Below is a small trained network, with its code and all its weights. Each question gives an input and a class and asks what happens when units are switched off, that is, made to give their printed mean instead of their output.

import numpy as np


def w(rows, s, z=0):
    codes = np.array(rows[::2]) - 128.0
    scale = np.full(codes.shape[1], s)
    scale[-1] = z or s
    return codes * scale


def f(y):
    return np.maximum(y, 0)


def log_softmax(a):
    a = a - a.max(-1, keepdims=True)
    return a - np.log(np.exp(a).sum(-1, keepdims=True))


def net(x, mask):
    res = np.array(x, float).reshape(1, 6) / 4 @ E
    y = f(res @ A[0][:, :-1].T + A[0][:, -1])
    res = res + np.where(mask, y, B[0][:, -1]) @ B[0][:, :-1]
    return log_softmax(res[-1] @ U[:, :-1].T + U[:, -1])


A, B = {}, {}
E = w([
[208,130,98,240,114,178,50,53],'x0',
[62,74,114,145,12,235,183,251],'x1',
[211,3,117,54,88,5,120,176],'x2',
[118,73,22,96,80,150,53,177],'x3',
[141,191,125,67,148,128,1,71],'x4',
[12,75,25,88,251,168,197,99],'x5',
],0.0072)
A[0] = w([
[203,95,118,50,127,23,66,136,124],'neuron 0',
[100,89,60,127,148,160,127,95,148],'neuron 1',
[71,74,63,114,177,151,171,161,185],'neuron 2',
[94,106,66,115,245,146,136,68,158],'neuron 3',
[118,82,170,81,100,77,206,191,69],'neuron 4',
[64,88,78,167,132,192,173,178,220],'neuron 5',
[233,148,181,235,94,105,90,80,194],'neuron 6',
[83,215,164,113,214,102,147,48,163],'neuron 7',
[85,163,107,143,55,254,100,153,78],'neuron 8',
[155,91,103,80,99,102,84,151,147],'neuron 9',
[147,69,110,47,95,75,113,169,250],'neuron 10',
[88,156,138,107,162,138,152,97,124],'neuron 11',
[84,113,147,134,71,169,200,222,183],'neuron 12',
],0.0083,0.0022)
B[0] = w([
[200,137,84,115,151,56,62,135,223],'neuron 0',
[105,111,65,113,119,150,115,73,181],'neuron 1',
[74,54,87,187,129,149,208,93,220],'neuron 2',
[79,98,61,90,208,121,152,18,207],'neuron 3',
[168,31,235,110,172,50,210,174,220],'neuron 4',
[46,96,56,177,45,216,176,168,242],'neuron 5',
[236,162,140,222,122,152,124,66,238],'neuron 6',
[83,219,167,86,230,107,141,89,218],'neuron 7',
[60,191,138,101,32,253,55,185,224],'neuron 8',
[157,95,51,87,95,83,83,203,190],'neuron 9',
[170,62,76,94,121,41,126,177,227],'neuron 10',
[68,144,137,118,154,164,143,119,169],'neuron 11',
[86,127,182,148,80,135,196,245,254],'neuron 12',
],0.0071,0.011)
U = w([
[194,98,67,70,119,65,25,149,82],'0',
[140,64,194,106,112,85,198,186,95],'1',
[109,217,172,54,208,102,116,67,246],'2',
[87,150,134,147,57,197,134,208,109],'3',
[124,178,149,89,75,191,1,103,163],'4',
[236,170,169,248,116,143,96,58,172],'5',
[77,74,57,127,138,170,166,71,16],'6',
],0.0087,0.0014)

Each question gives the input, the list of numbers given to net, and the class t.
The units are the neurons (one row each of A and B). Each row of codes is followed by its name. A weight is (code - 128) times the scale printed after its matrix; where a second scale follows, it is the last column's (A, B and U).
mask holds one flag per neuron, in row order. A switched-off neuron (its flag False) gives its mean, the last column of its row in B, instead of its output. The means were averaged over made-up inputs and are rounded, as every weight is.
A unit's drop is (log p(t) with every unit on - log p(t) with that unit switched off) / (log p(t) with every unit on - log p(t) with every unit switched off).
The circuit of an input: a set's keep is (log p(t) with only the set's units on - log p(t) with every unit switched off) / (log p(t) with every unit on - log p(t) with every unit switched off). Starting from the 12 units with the biggest drops (on a tie, the unit counted first), units are removed one at a time, each time the one whose removal leaves the highest keep (on an exact tie, the one counted first), for as long as the keep stays at least 0.8.
circuit, biggest first: the units of the circuit, biggest drop first
most important unit: the unit with the biggest drop
top k neurons: the k neurons with the biggest drops, biggest first
drop of u: that unit's drop, to one decimal
input [2,3,-4,-5,-2,-5], class 5: top 2 neurons	neuron 6; neuron 5
input [-2,-5,-1,7,5,4], class 2: most important unit	neuron 5
input [3,-2,2,0,0,1], class 5: top 2 neurons	neuron 10; neuron 9
input [-4,4,0,-7,3,-7], class 5: circuit, biggest first	neuron 6; neuron 5
input [-1,7,4,4,1,-8], class 1: top 2 neurons	neuron 12; neuron 4
input [-5,1,-7,-3,4,-5], class 2: top 2 neurons	neuron 7; neuron 5
input [-4,-4,-7,5,-1,-7], class 5: top 2 neurons	neuron 6; neuron 5
input [-1,-8,5,2,-1,7], class 2: top 3 neurons	neuron 5; neuron 7; neuron 3
input [-8,4,6,3,6,-6], class 0: top 2 neurons	neuron 0; neuron 9
input [4,-3,6,0,-4,-2], class 0: drop of neuron 0	0.3
input [-6,0,6,-2,4,-2], class 0: drop of neuron 0	0.2
input [-1,2,-2,-5,5,0], class 2: drop of neuron 7	0.1
input [7,3,1,-3,2,3], class 5: drop of neuron 2	0.2
input [1,-2,-7,-3,0,3], class 2: circuit, biggest first	neuron 7
